Here is a tiny trained network, its code and every weight. The questions are about switching its units off for an input and a class, where a switched-off unit gives its printed mean instead of its output.

import numpy as np


def w(rows, s, z=0):
    codes = np.array(rows[::2]) - 128.0
    scale = np.full(codes.shape[1], s)
    scale[-1] = z or s
    return codes * scale


def norm(h):
    return h / np.sqrt((h * h).mean(-1, keepdims=True) + 1e-5)


def f(y):
    return y / 2 * (1 + np.tanh(0.7978845608 * (y + 0.044715 * y**3)))


def log_softmax(a):
    a = a - a.max(-1, keepdims=True)
    return a - np.log(np.exp(a).sum(-1, keepdims=True))


def net(x, mask):
    res = np.array(x, float).reshape(1, 5) / 4 @ E
    u = 0
    for l in range(2):
        y = f(norm(res) @ A[l][:, :-1].T + A[l][:, -1])
        res = res + np.where(mask[u : u + 6], y, B[l][:, -1]) @ B[l][:, :-1]
        u += 6
    return log_softmax(norm(res)[-1] @ U[:, :-1].T + U[:, -1])


A, B = {}, {}
E = w([
[36,71,83,102,214,94,44,175],'x0',
[100,209,108,133,197,193,210,87],'x1',
[2,203,166,54,130,80,123,142],'x2',
[91,89,81,90,176,114,102,60],'x3',
[156,130,48,165,179,18,39,100],'x4',
],0.0071)
A[0] = w([
[140,159,138,135,72,137,125,157,40],'L0N0',
[155,165,88,156,206,151,135,93,1],'L0N1',
[213,57,118,148,100,187,125,108,77],'L0N2',
[117,115,146,119,129,221,146,103,105],'L0N3',
[154,163,116,164,182,121,133,84,55],'L0N4',
[160,149,105,119,121,43,114,4,27],'L0N5',
],0.015,0.0073)
B[0] = w([
[123,166,147,154,129,137,113,156,155],'L0N0',
[190,218,119,134,208,118,169,107,167],'L0N1',
[140,28,170,229,103,135,232,86,255],'L0N2',
[81,125,145,85,117,142,149,130,198],'L0N3',
[178,163,73,125,147,123,154,107,162],'L0N4',
[88,169,92,68,4,110,39,65,195],'L0N5',
],0.016,0.0083)
A[1] = w([
[193,50,116,98,140,203,147,128,1],'L1N0',
[187,194,96,122,192,116,139,122,4],'L1N1',
[249,44,98,136,96,96,80,149,68],'L1N2',
[211,167,204,164,59,104,145,178,66],'L1N3',
[135,126,91,89,177,76,102,132,223],'L1N4',
[83,59,120,170,195,44,82,131,94],'L1N5',
],0.019,0.0041)
B[1] = w([
[135,109,209,196,175,109,83,84,191],'L1N0',
[104,201,75,134,207,152,164,105,197],'L1N1',
[130,123,84,9,167,250,121,80,215],'L1N2',
[188,169,118,153,107,122,94,208,254],'L1N3',
[114,124,161,203,121,66,142,125,208],'L1N4',
[114,81,110,108,173,72,91,194,209],'L1N5',
],0.019,0.0091)
U = w([
[59,90,106,137,171,25,99,213,59],'0',
[181,42,202,247,103,182,214,106,183],'1',
[140,45,85,77,186,173,66,130,100],'2',
[98,168,82,104,24,67,51,72,97],'3',
[40,146,195,78,105,167,202,172,140],'4',
[216,108,64,143,44,192,133,75,4],'5',
[184,194,144,154,75,151,105,244,200],'6',
[118,211,71,177,194,116,186,71,210],'7',
],0.015,0.003)

Each question gives the input, the list of numbers given to net, and the class t.
The units are the neurons (one row each of A and B). Each row of codes is followed by its name. A weight is (code - 128) times the scale printed after its matrix; where a second scale follows, it is the last column's (A, B and U).
mask holds one flag per neuron, layer by layer. A switched-off neuron (its flag False) gives its mean, the last column of its row in B, instead of its output. The means were averaged over made-up inputs and are rounded, as every weight is.
A unit's drop is (log p(t) with every unit on - log p(t) with that unit switched off) / (log p(t) with every unit on - log p(t) with every unit switched off).
unit that matters most: the unit with the biggest drop
top k neurons: the k neurons with the biggest drops, biggest first
top k neurons in layer l: the k neurons of layer l with the biggest drops, biggest first
drop when u is switched off: that unit's drop, to one decimal
input [1,6,-2,-4,-7], class 4: unit that matters most : L0N3
input [2,-7,8,-6,-1], class 6: top 2 neurons : (L1N3; L0N0)
input [-5,-5,-4,-2,8], class 5: top 2 neurons : (L0N5; L0N2)
input [4,-1,-1,2,1], class 0: top 2 neurons : (L0N2; L1N4)
input [0,-1,2,-1,0], class 6: top 2 neurons : (L0N5; L0N1)
input [-2,2,-8,-5,8], class 5: top 2 neurons : (L1N2; L0N2)
input [-1,7,2,-7,-3], class 4: top 4 neurons : (L0N3; L0N2; L1N3; L0N1)
input [3,-2,-4,8,-3], class 1: top 3 neurons : (L0N2; L1N0; L0N5)
input [6,5,4,1,-4], class 4: top 2 neurons : (L1N5; L1N3)
input [7,7,5,-4,-3], class 4: top 3 neurons in layer 1 : (L1N5; L1N3; L1N1)
input [4,4,-3,0,-7], class 4: top 3 neurons : (L0N3; L0N2; L1N4)
input [1,-2,0,7,-3], class 0: top 2 neurons : (L0N5; L0N2)
input [0,-4,-4,-7,8], class 2: top 2 neurons in layer 1 : (L1N2; L1N5)
input [-6,1,5,3,4], class 3: top neuron : (L0N5)
input [-2,-7,-1,-8,-1], class 6: drop when L0N0 is switched off : 0.4
input [-7,3,4,-5,-4], class 6: drop when L1N3 is switched off : 0.1
input [-8,3,0,5,3], class 3: drop when L0N5 is switched off : 1.1
input [-6,1,2,5,-3], class 4: drop when L0N2 is switched off : 0.3
input [-5,0,-2,3,2], class 5: top 2 neurons in layer 0 : (L0N5; L0N2)
